Below is a small trained network, with its code and all its weights. Each question gives an input and a class and asks what happens when units are switched off, that is, made to give their printed mean instead of their output.

import numpy as np


def w(rows, s, z=0):
    codes = np.array(rows[::2]) - 128.0
    scale = np.full(codes.shape[1], s)
    scale[-1] = z or s
    return codes * scale


def f(y):
    return np.maximum(y, 0)


def log_softmax(a):
    a = a - a.max(-1, keepdims=True)
    return a - np.log(np.exp(a).sum(-1, keepdims=True))


def net(x, mask):
    res = np.array(x, float).reshape(1, 2) / 4 @ E
    y = f(res @ A[0][:, :-1].T + A[0][:, -1])
    res = res + np.where(mask, y, B[0][:, -1]) @ B[0][:, :-1]
    return log_softmax(res[-1] @ U[:, :-1].T + U[:, -1])


A, B = {}, {}
E = w([
[203,157,102,174,12,45,183,108,131,149],'x0',
[215,91,182,247,133,121,38,171,158,98],'x1',
],0.012)
A[0] = w([
[128,98,107,112,191,190,106,144,83,62,64],'neuron 1',
[77,65,149,141,212,164,117,151,166,115,77],'neuron 2',
[178,195,93,171,57,47,165,82,136,157,79],'neuron 3',
[188,95,218,242,159,89,23,195,172,89,100],'neuron 4',
[22,185,57,2,137,107,241,35,47,171,84],'neuron 5',
[126,129,110,141,91,65,153,95,92,164,94],'neuron 6',
[122,123,106,136,171,76,105,99,100,137,126],'neuron 7',
[157,149,109,125,70,99,127,99,103,109,152],'neuron 8',
[92,134,111,92,167,194,88,144,86,124,83],'neuron 9',
[204,30,211,227,128,132,54,206,170,79,91],'neuron 10',
[44,87,147,90,202,204,36,155,83,55,138],'neuron 11',
[175,165,94,173,36,120,140,109,115,128,60],'neuron 12',
[144,106,135,107,127,112,104,156,106,147,251],'neuron 13',
[71,151,190,129,179,157,87,153,121,118,94],'neuron 14',
[201,173,135,155,53,51,145,101,126,139,74],'neuron 15',
[105,124,148,74,174,171,80,107,111,132,88],'neuron 16',
[110,59,195,74,186,193,75,176,141,135,95],'neuron 17',
],0.0075,0.016)
B[0] = w([
[169,132,91,111,119,70,177,87,166,115,157],'neuron 1',
[180,92,85,128,114,74,198,95,192,139,175],'neuron 2',
[176,87,100,140,92,73,204,97,216,155,180],'neuron 3',
[91,187,154,78,196,145,135,63,116,94,231],'neuron 4',
[74,182,160,71,219,150,111,39,104,68,249],'neuron 5',
[187,133,90,149,143,101,159,90,164,140,153],'neuron 6',
[126,135,136,144,125,130,135,126,136,122,130],'neuron 7',
[140,111,114,177,98,117,121,127,121,131,173],'neuron 8',
[176,133,93,135,131,120,180,131,167,123,165],'neuron 9',
[98,194,156,24,169,151,128,46,121,50,225],'neuron 10',
[181,81,103,183,69,71,142,110,169,179,251],'neuron 11',
[174,99,90,110,131,71,183,101,204,129,154],'neuron 12',
[58,111,196,245,74,193,23,230,18,185,251],'neuron 13',
[176,112,75,119,105,111,183,126,171,142,171],'neuron 14',
[156,106,96,148,109,86,185,96,185,145,171],'neuron 15',
[143,130,109,132,112,94,172,89,195,151,166],'neuron 16',
[154,97,105,132,95,88,173,116,161,139,198],'neuron 17',
],0.011,0.016)
U = w([
[93,221,135,67,247,136,138,84,132,74,60],'0',
[195,61,81,153,68,95,179,118,202,157,72],'1',
[79,100,163,198,70,175,40,198,32,171,254],'2',
[146,108,100,92,120,149,129,193,136,107,100],'3',
],0.014,0.009)

Each question gives the input, the list of numbers given to net, and the class t.
The units are the neurons (one row each of A and B). Each row of codes is followed by its name. A weight is (code - 128) times the scale printed after its matrix; where a second scale follows, it is the last column's (A, B and U).
mask holds one flag per neuron, in row order. A switched-off neuron (its flag False) gives its mean, the last column of its row in B, instead of its output. The means were averaged over made-up inputs and are rounded, as every weight is.
A unit's drop is (log p(t) with every unit on - log p(t) with that unit switched off) / (log p(t) with every unit on - log p(t) with every unit switched off).
The circuit of an input: a set's keep is (log p(t) with only the set's units on - log p(t) with every unit switched off) / (log p(t) with every unit on - log p(t) with every unit switched off). Starting from the 12 units with the biggest drops (on a tie, the unit counted first), units are removed one at a time, each time the one whose removal leaves the highest keep (on an exact tie, the one counted first), for as long as the keep stays at least 0.8.
circuit, biggest first: the units of the circuit, biggest drop first
top k neurons: the k neurons with the biggest drops, biggest first
drop when u is switched off: that unit's drop, to one decimal
input [-7,-6], class 1: circuit, biggest first : [neuron 11]
input [-6,5], class 1: top 4 neurons : [neuron 11; neuron 5; neuron 17; neuron 2]
input [7,7], class 0: top 2 neurons : [neuron 10; neuron 4]
input [8,-8], class 0: top 2 neurons : [neuron 5; neuron 11]
input [3,-3], class 2: top 2 neurons : [neuron 10; neuron 4]
input [-7,6], class 1: top 3 neurons : [neuron 11; neuron 5; neuron 17]
input [-6,-5], class 1: top 3 neurons : [neuron 11; neuron 10; neuron 4]
input [-8,6], class 1: top 2 neurons : [neuron 11; neuron 5]
input [6,6], class 0: top 3 neurons : [neuron 10; neuron 4; neuron 11]
input [3,3], class 2: drop when neuron 5 is switched off : 0.6
input [5,-6], class 0: drop when neuron 5 is switched off : 3.5
input [-4,-2], class 1: drop when neuron 15 is switched off : 0.0
